[[-171, -449, 203, -490],
[-329, -176, 369, -195],
[289, -149, -283, -146]]
=>
[[-171, -449],
[-329, -176],
[289, -149]]

[[-504, -3, 303],
[490, -5, 255],
[544, 0, 386],
[449, -5, 380]]
=>
[[-504, -3],
[490, -5],
[544, 0]]

[[412, 205, 79],
[130, 194, -135],
[18, -108, 150],
[405, 154, 136],
[194, 20, 132]]
=>
[[412, 205],
[130, 194],
[18, -108]]

[[37, -410, 105, 65, 2],
[82, -140, 78, 114, -104],
[-78, -45, -255, 394, -142]]
=>
[[37, -410],
[82, -140],
[-78, -45]]

[[129, 399, 134],
[93, 415, 99],
[62, 430, 64],
[-305, -8, -313]]
=>
[[129, 399],
[93, 415],
[62, 430]]

[[459, 246],
[-549, -325],
[502, 269],
[246, 93],
[-131, 108]]
=>
[[459, 246],
[-549, -325],
[502, 269]]
---
[[415, -69, -123, 43, -178, 255, 54, 181, 139, 147],
[-67, 357, -156, -171, -132, -96, 157, -109, -190, -321],
[-214, -120, -153, -164, -162, -263, 138, 22, -170, 20],
[27, -166, -11, -180, -83, 368, 194, 28, -235, -46],
[-171, -170, -163, 88, -120, -104, 288, 256, -224, 253],
[270, -56, -63, -144, -101, -269, -112, -127, -180, 309]]
=>
[[415, -69, -123, 43, -178, 255, 54, 181, 139, 147],
[270, -56, -63, -144, -101, -269, -112, -127, -180, 309],
[27, -166, -11, -180, -83, 368, 194, 28, -235, -46],
[-67, 357, -156, -171, -132, -96, 157, -109, -190, -321],
[-171, -170, -163, 88, -120, -104, 288, 256, -224, 253],
[-214, -120, -153, -164, -162, -263, 138, 22, -170, 20]]

[[-382, 42, -234, -321, 66, -324, -202, -398, -308, -366, -371, -336, -281],
[-433, 111, -205, -464, 158, -541, -155, -563, -319, -363, -427, -505, -224],
[-381, 146, -92, -505, 169, -437, -32, -482, -262, -321, -370, -510, -174],
[147, -321, -165, 309, -327, 347, -278, 342, -111, -25, 211, 318, -137],
[413, -117, 174, 526, -158, 478, 64, 540, 252, 327, 439, 493, 178],
[-191, 307, 139, -328, 305, -373, 222, -319, 92, -78, -249, -301, 110],
[207, 336, 369, -131, 368, -110, 470, -97, 420, 376, 115, -123, 405]]
=>
[[413, -117, 174, 526, -158, 478, 64, 540, 252, 327, 439, 493, 178],
[207, 336, 369, -131, 368, -110, 470, -97, 420, 376, 115, -123, 405],
[147, -321, -165, 309, -327, 347, -278, 342, -111, -25, 211, 318, -137],
[-191, 307, 139, -328, 305, -373, 222, -319, 92, -78, -249, -301, 110],
[-381, 146, -92, -505, 169, -437, -32, -482, -262, -321, -370, -510, -174],
[-382, 42, -234, -321, 66, -324, -202, -398, -308, -366, -371, -336, -281],
[-433, 111, -205, -464, 158, -541, -155, -563, -319, -363, -427, -505, -224]]

[[-118, 116, 318],
[64, -249, -451]]
=>
[[64, -249, -451],
[-118, 116, 318]]

[[-46, 192, -271, -22, -4, -274, 53, 245, -167, 125, 170, -66, 20, 240, 81, 314],
[179, 36, -118, -127, -59, -173, -264, -151, -365, 378, -75, -117, 4, 52, -7, -56],
[-306, 263, 36, 370, -150, -258, 41, 42, 209, 417, 226, -120, -16, -32, 34, -44],
[290, -2, 93, -37, 150, -77, -167, 48, 29, 226, 513, -140, -18, 358, 166, -95],
[-305, 14, 8, 206, 188, -76, 17, 1, -359, 289, 36, 257, -2, 184, -33, -344]]
=>
[[290, -2, 93, -37, 150, -77, -167, 48, 29, 226, 513, -140, -18, 358, 166, -95],
[179, 36, -118, -127, -59, -173, -264, -151, -365, 378, -75, -117, 4, 52, -7, -56],
[-46, 192, -271, -22, -4, -274, 53, 245, -167, 125, 170, -66, 20, 240, 81, 314],
[-305, 14, 8, 206, 188, -76, 17, 1, -359, 289, 36, 257, -2, 184, -33, -344],
[-306, 263, 36, 370, -150, -258, 41, 42, 209, 417, 226, -120, -16, -32, 34, -44]]

[[-34, -138, -152, -303, -76, 146, 43, -190],
[-284, -23, 286, 270, -177, -136, 203, 15],
[82, 89, 156, 334, 107, -57, -30, 130],
[298, 82, -270, -156, 252, 69, -152, -46],
[-11, -100, -224, -299, -72, 97, 139, -225],
[36, 139, 189, 294, 133, -229, -2, 69],
[-312, -165, 223, 62, -205, -90, 271, -71],
[433, 30, -206, -147, 241, 174, -188, 93],
[-317, -224, 190, 112, -216, -37, 286, -72]]
=>
[[433, 30, -206, -147, 241, 174, -188, 93],
[298, 82, -270, -156, 252, 69, -152, -46],
[82, 89, 156, 334, 107, -57, -30, 130],
[36, 139, 189, 294, 133, -229, -2, 69],
[-11, -100, -224, -299, -72, 97, 139, -225],
[-34, -138, -152, -303, -76, 146, 43, -190],
[-284, -23, 286, 270, -177, -136, 203, 15],
[-312, -165, 223, 62, -205, -90, 271, -71],
[-317, -224, 190, 112, -216, -37, 286, -72]]

[[-62, 91, 117, 19, 108],
[-222, -64, -28, 166, -59],
[-78, 95, 74, 493, 103],
[75, -97, -121, -328, -85],
[102, -130, -83, -11, -101],
[158, 98, 99, -40, 100],
[364, 113, 91, -85, 99],
[265, 65, 65, -132, 91],
[-164, 12, 49, 205, 68],
[-396, -87, -89, 143, -86],
[182, 6, 28, -238, 5],
[93, -154, -81, -363, -111]]
=>
[[364, 113, 91, -85, 99],
[265, 65, 65, -132, 91],
[182, 6, 28, -238, 5],
[158, 98, 99, -40, 100],
[102, -130, -83, -11, -101],
[93, -154, -81, -363, -111],
[75, -97, -121, -328, -85],
[-62, 91, 117, 19, 108],
[-78, 95, 74, 493, 103],
[-164, 12, 49, 205, 68],
[-222, -64, -28, 166, -59],
[-396, -87, -89, 143, -86]]
